Here is a tiny trained network, its code and every weight. The questions are about switching its units off for an input and a target symbol, where a switched-off unit gives its printed mean instead of its output.

import numpy as np


def w(rows, s, z=0):
    codes = np.array(rows[::2]) - 128.0
    scale = np.full(codes.shape[1], s)
    scale[-1] = z or s
    return codes * scale


def f(y):
    return y / 2 * (1 + np.tanh(0.7978845608 * (y + 0.044715 * y**3)))


def softmax(a):
    e = np.exp(a - a.max(-1, keepdims=True))
    return e / e.sum(-1, keepdims=True)


def log_softmax(a):
    a = a - a.max(-1, keepdims=True)
    return a - np.log(np.exp(a).sum(-1, keepdims=True))


def net(x, mask):
    ids = ['ΓΛΞαβδζηθπστφψ'.index(c) for c in x.split()]
    T = len(ids)
    res = E[ids] + P[:T]
    q, k, v = (res @ M[0].T for M in (Q, K, V))
    z = softmax(np.where(np.tri(T) > 0, q @ k.T / 3**0.5, -1e9)) @ v
    res = res + np.where(mask[0], z, O[0][:, -1]) @ O[0][:, :-1]
    y = f(res @ A[0][:, :-1].T + A[0][:, -1])
    res = res + np.where(mask[1:9], y, B[0][:, -1]) @ B[0][:, :-1]
    return log_softmax(res[-1] @ U[:, :-1].T + U[:, -1])


Q, K, V, O, A, B = {}, {}, {}, {}, {}, {}
E = w([
[74,77,93,149,118],'Γ',
[197,119,7,102,102],'Λ',
[122,160,149,122,93],'Ξ',
[175,181,176,133,86],'α',
[65,121,113,163,171],'β',
[87,76,41,126,125],'δ',
[115,204,22,153,188],'ζ',
[121,191,173,135,116],'η',
[104,52,106,127,92],'θ',
[122,226,153,71,100],'π',
[254,11,28,196,191],'σ',
[232,109,94,37,102],'τ',
[199,213,104,165,244],'φ',
[226,144,187,78,134],'ψ',
],0.018)
P = w([
[135,185,124,228,1],'0',
[61,125,72,129,68],'1',
[60,115,75,113,99],'2',
[57,113,93,87,140],'3',
[52,93,105,61,173],'4',
[39,86,111,47,191],'5',
[47,77,134,38,195],'6',
],0.0095)
Q[0] = w([
[62,91,128,164,87],'H0',
[105,120,171,64,110],'H0',
[133,2,118,202,169],'H0',
],0.015)
K[0] = w([
[165,155,145,202,116],'H0',
[120,87,180,112,139],'H0',
[90,158,84,200,2],'H0',
],0.014)
V[0] = w([
[132,55,1,133,111],'H0',
[208,48,174,96,34],'H0',
[173,164,46,98,155],'H0',
],0.0088)
O[0] = w([
[159,127,144,143,31,171],'H0',
[180,82,199,49,188,51],'H0',
[147,185,3,123,88,253],'H0',
],0.015,0.0051)
A[0] = w([
[152,246,196,154,172,201],'N0',
[201,207,50,150,107,139],'N1',
[132,179,147,17,89,75],'N2',
[68,137,230,188,97,254],'N3',
[106,84,69,115,65,160],'N4',
[181,147,98,212,161,49],'N5',
[87,114,212,53,179,99],'N6',
[75,78,114,63,67,172],'N7',
],0.012,0.0064)
B[0] = w([
[103,128,146,187,106,157],'N0',
[147,130,148,87,169,255],'N1',
[94,128,142,154,155,154],'N2',
[111,9,157,82,28,143],'N3',
[120,133,129,169,102,195],'N4',
[142,64,171,157,136,164],'N5',
[173,157,107,159,154,155],'N6',
[127,133,194,101,134,157],'N7',
],0.013,0.031)
U = w([
[99,124,181,73,182,135],'Γ',
[191,125,75,45,34,175],'Λ',
[142,176,190,101,91,105],'Ξ',
[67,80,92,87,176,209],'α',
[123,65,150,105,172,99],'β',
[139,43,156,91,117,97],'δ',
[165,254,64,190,80,71],'ζ',
[23,56,151,185,144,86],'η',
[9,159,139,170,137,187],'θ',
[146,110,206,160,124,139],'π',
[185,18,91,101,135,175],'σ',
[169,57,208,18,154,2],'τ',
[189,151,166,153,196,127],'φ',
[100,72,122,104,180,101],'ψ',
],0.0089,0.0087)

Each question gives the input, a string of symbols that net reads in full, and the target symbol t.
The units are the heads (3 rows each of Q, K, V and O) and the neurons (one row each of A and B). Each row of codes is followed by its name. A weight is (code - 128) times the scale printed after its matrix; where a second scale follows, it is the last column's (O, A, B and U).
mask holds one flag per unit, heads first, then neurons. A switched-off unit (its flag False) gives its mean, the last column of its rows in O or B, instead of its output. The means were averaged over made-up inputs and are rounded, as every weight is.
A unit's drop is (log p(t) with every unit on - log p(t) with that unit switched off) / (log p(t) with every unit on - log p(t) with every unit switched off).
The circuit of an input: a set's keep is (log p(t) with only the set's units on - log p(t) with every unit switched off) / (log p(t) with every unit on - log p(t) with every unit switched off). Starting from all 9 units, units are removed one at a time, each time the one whose removal leaves the highest keep (on an exact tie, the one counted first), for as long as the keep stays at least 0.8.
units of the circuit, in order: the units of the circuit, biggest drop first
top k neurons: the k neurons with the biggest drops, biggest first
drop when u is switched off: that unit's drop, to one decimal
input α φ θ θ, target φ: units of the circuit, in order : H0, N6
input α σ α, target Ξ: top 3 neurons : N2, N7, N5
input φ π φ δ Λ θ, target θ: units of the circuit, in order : H0, N4
input β φ β δ, target η: top 2 neurons : N1, N3
input σ β θ, target π: units of the circuit, in order : H0, N7, N4
input σ ψ Γ π σ α π, target Ξ: top 3 neurons : N7, N2, N5
input Γ ζ δ τ π β, target δ: units of the circuit, in order : H0, N3
input φ Ξ φ Ξ π β, target θ: top 3 neurons : N1, N5, N3
input Γ α φ ψ θ Γ, target δ: top 2 neurons : N1, N3
input Λ ψ Λ φ Γ Ξ, target ζ: units of the circuit, in order : H0, N5
input ψ Λ δ π β β α, target Λ: top 3 neurons : N3, N5, N2
input β β α π α, target θ: top 3 neurons : N1, N5, N0
input α Λ Γ Λ β α π, target θ: units of the circuit, in order : N1, H0
input δ π π θ, target Λ: units of the circuit, in order : H0, N5
input φ φ σ β β Λ, target Λ: units of the circuit, in order : H0
input τ β φ Γ δ α η, target η: top 3 neurons : N1, N3, N0
input θ Γ ζ τ, target τ: units of the circuit, in order : H0, N7
input β τ σ θ β, target η: top 3 neurons : N1, N3, N6
input ψ σ σ α, target Ξ: units of the circuit, in order : H0, N2, N5, N7
input α δ π β, target φ: units of the circuit, in order : H0, N6
input ζ τ φ Γ η ψ Λ, target Λ: top 2 neurons : N5, N0
input τ θ η ψ, target φ: top 2 neurons : N6, N3
input σ α Ξ, target Ξ: top 3 neurons : N5, N1, N7
input β η Λ θ φ δ, target η: top 2 neurons : N1, N6
input φ ψ δ ψ α, target φ: top neuron : N6
input ζ π β, target ζ: top neuron : N4
input β Γ Ξ, target Λ: drop when N2 is switched off : 0.4
input π φ Λ η, target ζ: drop when N3 is switched off : 0.1
input θ Γ Γ, target τ: drop when N7 is switched off : 0.2
